Below is a small trained network, with its code and all its weights. Each question gives an input and a target symbol and asks what happens when units are switched off, that is, made to give their printed mean instead of their output.

import numpy as np


def w(rows, s, z=0):
    codes = np.array(rows[::2]) - 128.0
    scale = np.full(codes.shape[1], s)
    scale[-1] = z or s
    return codes * scale


def norm(h):
    return h / np.sqrt((h * h).mean(-1, keepdims=True) + 1e-5)


def softmax(a):
    e = np.exp(a - a.max(-1, keepdims=True))
    return e / e.sum(-1, keepdims=True)


def log_softmax(a):
    a = a - a.max(-1, keepdims=True)
    return a - np.log(np.exp(a).sum(-1, keepdims=True))


def net(x, mask):
    ids = ['αγδεζηθλμξπστφψω'.index(c) for c in x.split()]
    T = len(ids)
    res = E[ids] + P[:T]
    u = 0
    for l in range(2):
        r = norm(res)
        for j in range(3):
            rows = slice(3 * j, 3 * j + 3)
            q, k, v = (r @ M[l][rows].T for M in (Q, K, V))
            z = softmax(np.where(np.tri(T) > 0, q @ k.T / 3**0.5, -1e9)) @ v
            o = O[l][rows]
            res = res + np.where(mask[u + j], z, o[:, -1]) @ o[:, :-1]
        u += 3
    return log_softmax(norm(res)[-1] @ U[:, :-1].T + U[:, -1])


Q, K, V, O = {}, {}, {}, {}
E = w([
[113,168,154,10,99,131,142,141,77,138],'α',
[112,135,108,24,94,125,154,112,170,151],'γ',
[76,72,145,153,87,115,91,151,54,126],'δ',
[91,109,156,52,80,144,101,175,177,123],'ε',
[86,119,133,18,108,130,107,156,127,118],'ζ',
[99,156,139,57,61,132,102,154,151,166],'η',
[107,156,68,140,183,90,136,72,181,106],'θ',
[137,136,81,193,94,100,83,121,164,122],'λ',
[78,157,117,170,180,88,41,156,156,71],'μ',
[108,28,98,149,157,163,98,101,161,96],'ξ',
[74,167,110,169,97,89,129,91,123,164],'π',
[174,82,73,114,127,90,75,144,103,76],'σ',
[176,65,93,130,111,157,153,74,79,150],'τ',
[182,67,90,158,75,132,122,114,144,148],'φ',
[77,147,73,137,122,110,137,57,71,118],'ψ',
[68,115,167,25,137,175,149,117,108,146],'ω',
],0.012)
P = w([
[137,59,177,182,133,2,197,153,157,157],'0',
[35,100,119,48,47,29,70,57,122,153],'1',
[60,137,27,116,125,138,199,253,112,183],'2',
[69,142,170,88,21,87,144,74,132,51],'3',
[104,132,26,99,189,151,64,157,98,244],'4',
[100,189,140,171,66,169,234,169,125,13],'5',
[162,175,135,109,164,193,8,34,109,134],'6',
[105,117,58,106,146,159,205,218,81,124],'7',
],0.0075)
Q[0] = w([
[141,101,142,188,137,89,165,118,114,95],'L0H1',
[141,123,148,139,127,113,107,86,125,119],'L0H1',
[109,152,143,32,84,166,118,136,161,121],'L0H1',
[123,154,151,99,119,134,100,109,141,135],'L0H2',
[110,157,132,67,94,179,136,148,153,114],'L0H2',
[134,106,139,176,133,80,148,106,123,104],'L0H2',
[104,139,80,85,158,159,70,128,115,182],'L0H3',
[136,131,99,174,163,157,170,191,97,122],'L0H3',
[140,90,68,254,166,107,137,91,100,117],'L0H3',
],0.056)
K[0] = w([
[168,126,85,131,173,180,68,125,119,164],'L0H1',
[137,125,99,152,136,157,163,169,130,104],'L0H1',
[68,109,129,111,109,75,181,182,122,171],'L0H1',
[125,115,110,130,121,126,188,172,115,108],'L0H2',
[148,40,151,75,129,105,130,167,134,182],'L0H2',
[124,165,85,157,162,152,102,134,126,172],'L0H2',
[143,145,199,146,92,112,150,89,139,71],'L0H3',
[136,109,146,92,132,127,13,24,129,144],'L0H3',
[134,188,82,112,98,253,59,110,120,83],'L0H3',
],0.048)
V[0] = w([
[226,136,102,107,135,77,108,161,85,78],'L0H1',
[161,181,177,104,84,124,153,143,64,191],'L0H1',
[67,197,97,96,155,52,79,167,112,77],'L0H1',
[93,116,86,84,79,178,104,128,102,119],'L0H2',
[111,147,182,96,138,89,152,151,153,172],'L0H2',
[108,192,123,168,160,132,144,81,113,139],'L0H2',
[160,143,128,172,72,115,143,113,2,169],'L0H3',
[57,58,178,137,156,176,147,113,62,138],'L0H3',
[173,147,69,77,161,116,252,8,111,152],'L0H3',
],0.044)
O[0] = w([
[119,79,169,194,89,223,148,106,71,127,25],'L0H1',
[120,146,180,112,144,140,60,201,92,100,120],'L0H1',
[101,93,173,123,66,202,137,103,237,123,244],'L0H1',
[44,176,101,156,150,147,92,140,96,164,245],'L0H2',
[163,53,108,129,159,102,121,138,99,152,159],'L0H2',
[157,124,139,176,86,109,84,151,190,130,2],'L0H2',
[197,135,23,153,187,169,119,146,97,49,167],'L0H3',
[98,108,156,207,204,127,163,129,185,46,204],'L0H3',
[192,51,141,97,177,55,33,29,4,44,48],'L0H3',
],0.023,0.019)
Q[1] = w([
[155,89,169,79,152,163,198,103,56,105],'L1H1',
[96,157,117,221,129,61,122,49,166,107],'L1H1',
[160,103,67,127,177,146,58,90,94,76],'L1H1',
[70,127,179,253,130,89,60,97,148,75],'L1H2',
[158,144,121,76,157,134,135,100,23,106],'L1H2',
[107,105,166,126,35,114,51,75,134,185],'L1H2',
[103,105,195,18,130,94,180,197,108,197],'L1H3',
[104,166,119,145,162,126,147,189,89,142],'L1H3',
[120,153,109,222,133,101,123,63,167,104],'L1H3',
],0.034)
K[1] = w([
[168,62,141,123,137,147,207,140,73,174],'L1H1',
[71,176,121,156,159,72,122,68,164,91],'L1H1',
[201,103,111,151,177,80,69,110,101,46],'L1H1',
[52,129,130,228,143,129,39,75,187,92],'L1H2',
[216,122,107,129,137,98,85,130,55,91],'L1H2',
[90,144,140,82,47,152,78,78,104,150],'L1H2',
[209,48,161,104,152,120,253,158,109,132],'L1H3',
[103,129,135,92,181,143,124,171,86,144],'L1H3',
[50,193,117,124,132,80,81,111,172,138],'L1H3',
],0.037)
V[1] = w([
[131,158,110,44,177,102,76,158,106,119],'L1H1',
[101,165,158,191,86,96,88,136,55,124],'L1H1',
[47,253,147,114,97,168,166,165,153,152],'L1H1',
[138,78,186,162,99,182,120,104,217,135],'L1H2',
[226,150,151,191,91,86,103,136,137,96],'L1H2',
[83,141,88,39,93,115,122,138,208,164],'L1H2',
[203,160,185,140,114,122,175,127,78,116],'L1H3',
[198,50,138,137,171,143,208,155,156,154],'L1H3',
[88,95,101,101,169,168,156,95,91,98],'L1H3',
],0.033)
O[1] = w([
[120,41,136,142,116,120,102,188,181,188,148],'L1H1',
[99,141,172,42,168,154,135,115,189,125,35],'L1H1',
[129,17,83,51,192,111,89,100,88,47,220],'L1H1',
[130,55,136,97,136,107,109,184,18,86,155],'L1H2',
[78,100,104,16,187,145,112,123,117,159,4],'L1H2',
[213,175,106,154,147,47,112,90,76,82,236],'L1H2',
[55,117,151,63,137,116,74,138,170,106,33],'L1H3',
[112,248,159,154,101,157,70,123,130,49,148],'L1H3',
[153,164,159,70,110,213,166,128,141,155,180],'L1H3',
],0.016,0.017)
U = w([
[119,103,208,171,145,204,93,200,110,179,140],'α',
[177,16,156,60,114,93,131,67,121,190,253],'γ',
[134,137,83,146,181,180,175,193,164,73,114],'δ',
[121,123,105,130,143,28,241,94,93,158,143],'ε',
[142,86,157,171,77,187,186,99,29,129,146],'ζ',
[221,126,110,160,88,77,90,203,148,150,202],'η',
[94,210,195,145,111,103,50,89,119,166,139],'θ',
[98,155,67,57,126,117,36,208,82,102,87],'λ',
[7,196,133,99,81,80,131,199,147,131,34],'μ',
[50,102,199,105,131,119,101,90,140,6,86],'ξ',
[152,198,75,121,151,155,153,139,97,250,118],'π',
[198,211,75,53,59,133,138,120,100,79,124],'σ',
[175,100,137,148,162,180,66,18,210,105,105],'τ',
[151,130,165,89,75,163,167,107,252,148,126],'φ',
[146,153,121,134,230,148,76,91,32,132,104],'ψ',
[95,113,206,161,229,68,121,160,176,165,60],'ω',
],0.012,0.005)

Each question gives the input, a string of symbols that net reads in full, and the target symbol t.
The units are the heads (3 rows each of Q, K, V and O). Each row of codes is followed by its name. A weight is (code - 128) times the scale printed after its matrix; where a second scale follows, it is the last column's (O and U).
mask holds one flag per head, layer by layer. A switched-off head (its flag False) gives its mean, the last column of its rows in O, instead of its output. The means were averaged over made-up inputs and are rounded, as every weight is.
A unit's drop is (log p(t) with every unit on - log p(t) with that unit switched off) / (log p(t) with every unit on - log p(t) with every unit switched off).
The circuit of an input: a set's keep is (log p(t) with only the set's units on - log p(t) with every unit switched off) / (log p(t) with every unit on - log p(t) with every unit switched off). Starting from all 6 units, units are removed one at a time, each time the one whose removal leaves the highest keep (on an exact tie, the one counted first), for as long as the keep stays at least 0.8.
circuit, biggest first: the units of the circuit, biggest drop first
unit that matters most: the unit with the biggest drop
which heads matter: for each layer, one digit per head in row order, 1 if its drop is at least 0.15 and else 0, layers parted by /
input ω η ξ μ ξ π, target ε: circuit, biggest first => (L0H1)
input σ δ φ θ ξ φ α σ, target α: circuit, biggest first => (L0H1 L0H3 L1H1)
input δ α η μ, target λ: circuit, biggest first => (L1H1 L0H3)
input ξ ζ δ α θ, target α: which heads matter => 101 / 000
input α δ ξ σ, target ε: which heads matter => 100 / 000
input ω ξ α ξ λ, target ε: which heads matter => 100 / 000
input α ζ π δ ξ φ μ, target π: which heads matter => 001 / 100
input γ α ζ ζ, target γ: which heads matter => 001 / 000
input α π ξ ζ, target α: which heads matter => 100 / 100
input τ φ δ σ τ, target ζ: which heads matter => 100 / 000
input ω δ σ δ π π ε δ, target μ: circuit, biggest first => (L0H3 L1H1)
input ξ δ φ ξ π ω, target ξ: which heads matter => 000 / 000
input λ φ ξ τ ψ θ, target τ: which heads matter => 001 / 000
input σ δ η π ε π ζ, target σ: which heads matter => 010 / 000
input ζ σ δ, target ζ: circuit, biggest first => (L0H1)
input α ξ γ ξ, target θ: circuit, biggest first => (L0H3 L1H1)
input θ π ξ ω λ φ π η, target θ: circuit, biggest first => (L0H3 L0H2 L1H1)
input ψ τ ζ μ δ, target φ: which heads matter => 101 / 000
input ε δ ω, target ε: which heads matter => 011 / 110
input ξ ζ τ φ α γ α α, target ξ: unit that matters most => L1H1
input φ θ ζ δ γ σ, target θ: circuit, biggest first => (L0H3 L0H2 L1H1)
input ε δ σ ζ σ, target ξ: circuit, biggest first => (L1H1 L0H3)
input ξ σ ξ π δ γ ξ α, target ξ: circuit, biggest first => (L0H3 L1H1)
